Below are the code and all the weights of a small trained network. Each question names an input and a class and asks about switching units off, where a switched-off unit gives its printed mean instead of its output.

import numpy as np


def w(rows, s, z=0):
    codes = np.array(rows[::2]) - 128.0
    scale = np.full(codes.shape[1], s)
    scale[-1] = z or s
    return codes * scale


def norm(h):
    return h / np.sqrt((h * h).mean(-1, keepdims=True) + 1e-5)


def f(y):
    return np.maximum(y, 0)


def log_softmax(a):
    a = a - a.max(-1, keepdims=True)
    return a - np.log(np.exp(a).sum(-1, keepdims=True))


def net(x, mask):
    res = np.array(x, float).reshape(1, 8) / 4 @ E
    u = 0
    for l in range(3):
        y = f(norm(res) @ A[l][:, :-1].T + A[l][:, -1])
        res = res + np.where(mask[u : u + 6], y, B[l][:, -1]) @ B[l][:, :-1]
        u += 6
    return log_softmax(norm(res)[-1] @ U[:, :-1].T + U[:, -1])


A, B = {}, {}
E = w([
[131,125,129,132,130,127,127,127,131],'x0',
[137,169,45,145,144,248,95,140,87],'x1',
[133,123,127,133,130,131,132,132,127],'x2',
[209,195,234,170,120,142,36,142,141],'x3',
[132,126,128,128,131,127,129,130,129],'x4',
[139,144,51,193,80,67,101,177,141],'x5',
[132,120,131,138,131,129,131,129,131],'x6',
[106,194,138,140,131,150,185,139,183],'x7',
],0.0012)
A[0] = w([
[87,217,170,132,186,184,228,88,212,59],'0.n0',
[78,93,32,103,125,194,190,78,44,143],'0.n1',
[93,81,132,193,63,22,140,185,163,90],'0.n2',
[30,114,203,150,205,216,153,126,72,59],'0.n3',
[126,252,71,184,163,83,212,92,245,9],'0.n4',
[230,66,64,107,125,39,57,101,78,53],'0.n5',
],0.0016,0.0011)
B[0] = w([
[90,40,178,118,75,151,92,200,62,216],'0.n0',
[117,136,138,148,166,139,90,119,217,247],'0.n1',
[176,172,106,110,147,158,214,67,100,227],'0.n2',
[253,133,97,51,63,143,148,96,118,194],'0.n3',
[36,44,231,165,52,195,81,248,63,189],'0.n4',
[55,127,179,126,55,203,133,177,109,189],'0.n5',
],0.0024,0.0015)
A[1] = w([
[128,147,67,122,162,207,117,115,117,53],'1.n0',
[127,158,88,185,99,100,92,164,141,57],'1.n1',
[96,147,89,180,95,87,147,160,133,2],'1.n2',
[109,102,168,113,109,3,161,131,184,55],'1.n3',
[121,37,107,122,129,109,58,82,32,73],'1.n4',
[132,132,91,150,87,61,119,144,141,46],'1.n5',
],0.0031,0.00092)
B[1] = w([
[126,175,154,198,160,11,155,129,26,199],'1.n0',
[195,76,117,35,89,202,156,67,131,185],'1.n1',
[193,50,104,41,86,221,129,103,91,177],'1.n2',
[104,180,114,205,223,113,157,103,4,252],'1.n3',
[48,153,219,132,88,193,170,219,177,195],'1.n4',
[152,96,131,99,68,246,220,93,114,172],'1.n5',
],0.0026,0.0022)
A[2] = w([
[91,158,123,128,140,194,99,188,91,253],'2.n0',
[154,166,27,158,138,176,80,136,102,51],'2.n1',
[74,56,70,107,122,90,199,97,136,189],'2.n2',
[140,115,208,2,217,134,148,60,130,168],'2.n3',
[68,73,48,113,197,144,158,136,154,203],'2.n4',
[216,169,190,155,128,142,51,94,169,213],'2.n5',
],0.0029,0.00044)
B[2] = w([
[88,54,192,150,129,47,181,145,148,227],'2.n0',
[140,136,190,122,193,67,214,38,60,180],'2.n1',
[183,179,152,131,173,139,4,146,214,233],'2.n2',
[183,121,8,167,52,169,165,138,90,252],'2.n3',
[152,186,171,115,102,78,31,121,181,212],'2.n4',
[53,123,12,78,168,79,102,118,230,239],'2.n5',
],0.0027,0.0024)
U = w([
[120,168,152,185,218,51,175,73,29,254],'0',
[120,167,94,82,166,87,29,119,255,202],'1',
[210,93,76,71,53,215,180,100,103,23],'2',
[28,88,222,148,77,162,129,238,136,11],'3',
],0.0084,0.00073)

Each question gives the input, the list of numbers given to net, and the class t.
The units are the neurons (one row each of A and B). Each row of codes is followed by its name. A weight is (code - 128) times the scale printed after its matrix; where a second scale follows, it is the last column's (A, B and U).
mask holds one flag per neuron, layer by layer. A switched-off neuron (its flag False) gives its mean, the last column of its row in B, instead of its output. The means were averaged over made-up inputs and are rounded, as every weight is.
A unit's drop is (log p(t) with every unit on - log p(t) with that unit switched off) / (log p(t) with every unit on - log p(t) with every unit switched off).
The circuit of an input: a set's keep is (log p(t) with only the set's units on - log p(t) with every unit switched off) / (log p(t) with every unit on - log p(t) with every unit switched off). Starting from the 12 units with the biggest drops (on a tie, the unit counted first), units are removed one at a time, each time the one whose removal leaves the highest keep (on an exact tie, the one counted first), for as long as the keep stays at least 0.8.
units of the circuit, in order: the units of the circuit, biggest drop first
unit that matters most: the unit with the biggest drop
k most important neurons: the k neurons with the biggest drops, biggest first
k most important neurons of layer l: the k neurons of layer l with the biggest drops, biggest first
input [-6,1,-2,7,-1,-1,-5,-8], class 3: unit that matters most => 1.n4
input [-1,5,4,-1,-7,3,6,-5], class 0: 3 most important neurons => 1.n0, 2.n1, 0.n0
input [-4,-5,-5,-5,-8,-6,-5,6], class 2: 3 most important neurons of layer 2 => 2.n3, 2.n5, 2.n0
input [-2,5,-8,-5,4,5,-1,8], class 3: units of the circuit, in order => 0.n4, 2.n0
input [-3,-2,8,-6,3,-6,-8,2], class 1: 2 most important neurons of layer 2 => 2.n2, 2.n4
input [6,-2,2,7,8,8,0,-8], class 2: units of the circuit, in order => 1.n1, 1.n5
input [-2,1,0,7,1,-8,-3,3], class 2: 3 most important neurons => 2.n3, 2.n2, 2.n4
input [6,4,4,7,1,2,4,-8], class 3: 2 most important neurons => 1.n4, 0.n5
input [6,-7,8,-8,3,2,-5,1], class 1: 4 most important neurons => 2.n2, 2.n4, 1.n0, 2.n1
input [4,-2,-5,-3,3,-6,5,5], class 2: 3 most important neurons => 2.n3, 0.n3, 1.n4
input [-1,8,-8,-6,-6,3,7,-7], class 0: units of the circuit, in order => 1.n0, 2.n1
input [-7,-5,-4,-3,5,-7,-8,-6], class 2: 4 most important neurons => 2.n3, 0.n4, 0.n0, 1.n0
input [8,3,7,4,8,-4,5,2], class 1: 2 most important neurons => 2.n5, 1.n3
input [8,-8,5,2,-7,-1,-6,6], class 0: units of the circuit, in order => 1.n3
input [-5,8,-1,7,-2,-7,1,-6], class 0: 4 most important neurons of layer 1 => 1.n0, 1.n1, 1.n2, 1.n5
input [-7,-3,-6,-8,7,-6,8,-5], class 1: units of the circuit, in order => 2.n2, 2.n4
input [-1,-1,5,-4,-1,-7,-2,-8], class 3: 4 most important neurons => 1.n4, 0.n2, 1.n1, 1.n2
input [-3,-3,0,-8,-2,8,-5,-8], class 1: 3 most important neurons => 2.n2, 2.n4, 2.n3
input [2,8,1,6,-4,8,3,-7], class 0: 2 most important neurons => 2.n1, 2.n3
input [3,0,3,4,8,-5,8,2], class 2: 2 most important neurons => 2.n3, 2.n2
input [-8,2,1,-6,6,-1,1,-6], class 1: most important neuron => 0.n1
input [2,-3,-5,-7,-7,6,0,3], class 1: 3 most important neurons of layer 2 => 2.n2, 2.n4, 2.n3
input [3,2,6,5,-2,6,2,1], class 2: 2 most important neurons of layer 1 => 1.n1, 1.n5
input [7,0,-4,-1,3,8,-1,-8], class 2: 3 most important neurons of layer 0 => 0.n0, 0.n4, 0.n2
